Below is a small trained network, with its code and all its weights. Each question gives an input and a class and asks what happens when units are switched off, that is, made to give their printed mean instead of their output.

import numpy as np


def w(rows, s, z=0):
    codes = np.array(rows[::2]) - 128.0
    scale = np.full(codes.shape[1], s)
    scale[-1] = z or s
    return codes * scale


def norm(h):
    return h / np.sqrt((h * h).mean(-1, keepdims=True) + 1e-5)


def f(y):
    return np.maximum(y, 0)


def log_softmax(a):
    a = a - a.max(-1, keepdims=True)
    return a - np.log(np.exp(a).sum(-1, keepdims=True))


def net(x, mask):
    res = np.array(x, float).reshape(1, 2) / 4 @ E
    u = 0
    for l in range(4):
        y = f(norm(res) @ A[l][:, :-1].T + A[l][:, -1])
        res = res + np.where(mask[u : u + 8], y, B[l][:, -1]) @ B[l][:, :-1]
        u += 8
    return log_softmax(norm(res)[-1] @ U[:, :-1].T + U[:, -1])


A, B = {}, {}
E = w([
[72,209,225,116],'x0',
[233,70,255,130],'x1',
],0.0048)
A[0] = w([
[2,124,142,111,98],'0.n0',
[91,131,89,169,83],'0.n1',
[187,110,157,64,186],'0.n2',
[241,81,75,214,139],'0.n3',
[185,154,58,119,100],'0.n4',
[162,58,59,216,3],'0.n5',
[129,137,120,173,95],'0.n6',
[164,100,245,152,164],'0.n7',
],0.0041,0.0038)
B[0] = w([
[205,121,124,167,187],'0.n0',
[136,132,107,147,149],'0.n1',
[119,154,46,155,217],'0.n2',
[34,96,139,93,229],'0.n3',
[119,72,152,129,159],'0.n4',
[116,2,107,48,151],'0.n5',
[150,144,137,138,128],'0.n6',
[113,180,66,154,254],'0.n7',
],0.0048,0.0032)
A[1] = w([
[28,120,133,3,96],'1.n0',
[79,96,114,157,45],'1.n1',
[164,53,174,124,127],'1.n2',
[96,131,70,100,85],'1.n3',
[221,70,216,157,173],'1.n4',
[160,161,74,189,107],'1.n5',
[134,219,160,121,206],'1.n6',
[98,177,97,79,3],'1.n7',
],0.006,0.0019)
B[1] = w([
[204,181,151,180,184],'1.n0',
[133,149,160,151,152],'1.n1',
[126,182,81,148,189],'1.n2',
[161,137,126,184,196],'1.n3',
[151,253,21,119,228],'1.n4',
[143,108,123,168,181],'1.n5',
[124,38,104,131,254],'1.n6',
[179,154,100,129,165],'1.n7',
],0.0053,0.0036)
A[2] = w([
[125,55,43,177,183],'2.n0',
[74,150,196,125,39],'2.n1',
[52,175,224,97,55],'2.n2',
[203,52,94,202,110],'2.n3',
[244,185,191,114,103],'2.n4',
[30,160,255,96,46],'2.n5',
[60,244,167,187,210],'2.n6',
[83,215,231,109,7],'2.n7',
],0.0049,0.0013)
B[2] = w([
[146,158,200,89,252],'2.n0',
[128,77,114,99,151],'2.n1',
[231,2,149,87,166],'2.n2',
[88,113,171,154,210],'2.n3',
[117,208,44,146,163],'2.n4',
[147,50,108,93,170],'2.n5',
[169,57,71,134,237],'2.n6',
[144,57,126,84,174],'2.n7',
],0.0055,0.0047)
A[3] = w([
[127,171,195,123,108],'3.n0',
[166,152,139,91,168],'3.n1',
[135,2,105,55,49],'3.n2',
[159,169,147,99,124],'3.n3',
[149,68,195,83,160],'3.n4',
[74,134,83,119,249],'3.n5',
[110,153,235,164,67],'3.n6',
[177,124,105,189,104],'3.n7',
],0.0075,0.0014)
B[3] = w([
[101,107,145,145,142],'3.n0',
[49,135,104,194,149],'3.n1',
[168,2,139,107,253],'3.n2',
[68,128,91,170,141],'3.n3',
[110,166,97,145,191],'3.n4',
[180,153,150,124,188],'3.n5',
[97,147,220,198,161],'3.n6',
[94,119,163,105,205],'3.n7',
],0.0083,0.0052)
U = w([
[155,231,8,184,198],'0',
[171,6,103,114,208],'1',
[73,143,251,202,177],'2',
[119,159,142,68,32],'3',
[119,177,159,65,3],'4',
[111,169,154,67,10],'5',
[108,158,149,96,9],'6',
],0.015,0.007)

Each question gives the input, the list of numbers given to net, and the class t.
The units are the neurons (one row each of A and B). Each row of codes is followed by its name. A weight is (code - 128) times the scale printed after its matrix; where a second scale follows, it is the last column's (A, B and U).
mask holds one flag per neuron, layer by layer. A switched-off neuron (its flag False) gives its mean, the last column of its row in B, instead of its output. The means were averaged over made-up inputs and are rounded, as every weight is.
A unit's drop is (log p(t) with every unit on - log p(t) with that unit switched off) / (log p(t) with every unit on - log p(t) with every unit switched off).
The circuit of an input: a set's keep is (log p(t) with only the set's units on - log p(t) with every unit switched off) / (log p(t) with every unit on - log p(t) with every unit switched off). Starting from the 12 units with the biggest drops (on a tie, the unit counted first), units are removed one at a time, each time the one whose removal leaves the highest keep (on an exact tie, the one counted first), for as long as the keep stays at least 0.8.
circuit, biggest first: the units of the circuit, biggest drop first
most important unit: the unit with the biggest drop
k most important neurons: the k neurons with the biggest drops, biggest first
top k neurons in layer l: the k neurons of layer l with the biggest drops, biggest first
drop of u: that unit's drop, to one decimal
input [5,5], class 0: circuit, biggest first => 1.n4, 2.n4
input [0,-4], class 0: circuit, biggest first => 3.n2
input [-3,-4], class 0: circuit, biggest first => 3.n2, 1.n6
input [1,-3], class 2: top 2 neurons in layer 3 => 3.n2, 3.n7
input [-3,-1], class 2: 2 most important neurons => 1.n0, 2.n6
input [8,8], class 0: 4 most important neurons => 1.n4, 2.n4, 0.n3, 3.n2
input [3,2], class 2: 2 most important neurons => 1.n6, 0.n3
input [-1,-3], class 2: 3 most important neurons => 1.n4, 3.n2, 0.n7
input [-6,7], class 0: 2 most important neurons => 1.n4, 3.n2
input [8,-7], class 1: top 2 neurons in layer 0 => 0.n7, 0.n2
input [-3,3], class 2: top 2 neurons in layer 2 => 2.n6, 2.n0
input [1,4], class 0: 2 most important neurons => 1.n4, 3.n2
input [3,-1], class 2: top 2 neurons in layer 1 => 1.n6, 1.n4
input [7,-5], class 1: most important unit => 1.n4
input [-1,2], class 2: drop of 0.n7 => 0.0
input [8,-6], class 1: drop of 1.n4 => 1.0
input [-1,-1], class 2: drop of 1.n4 => 0.6
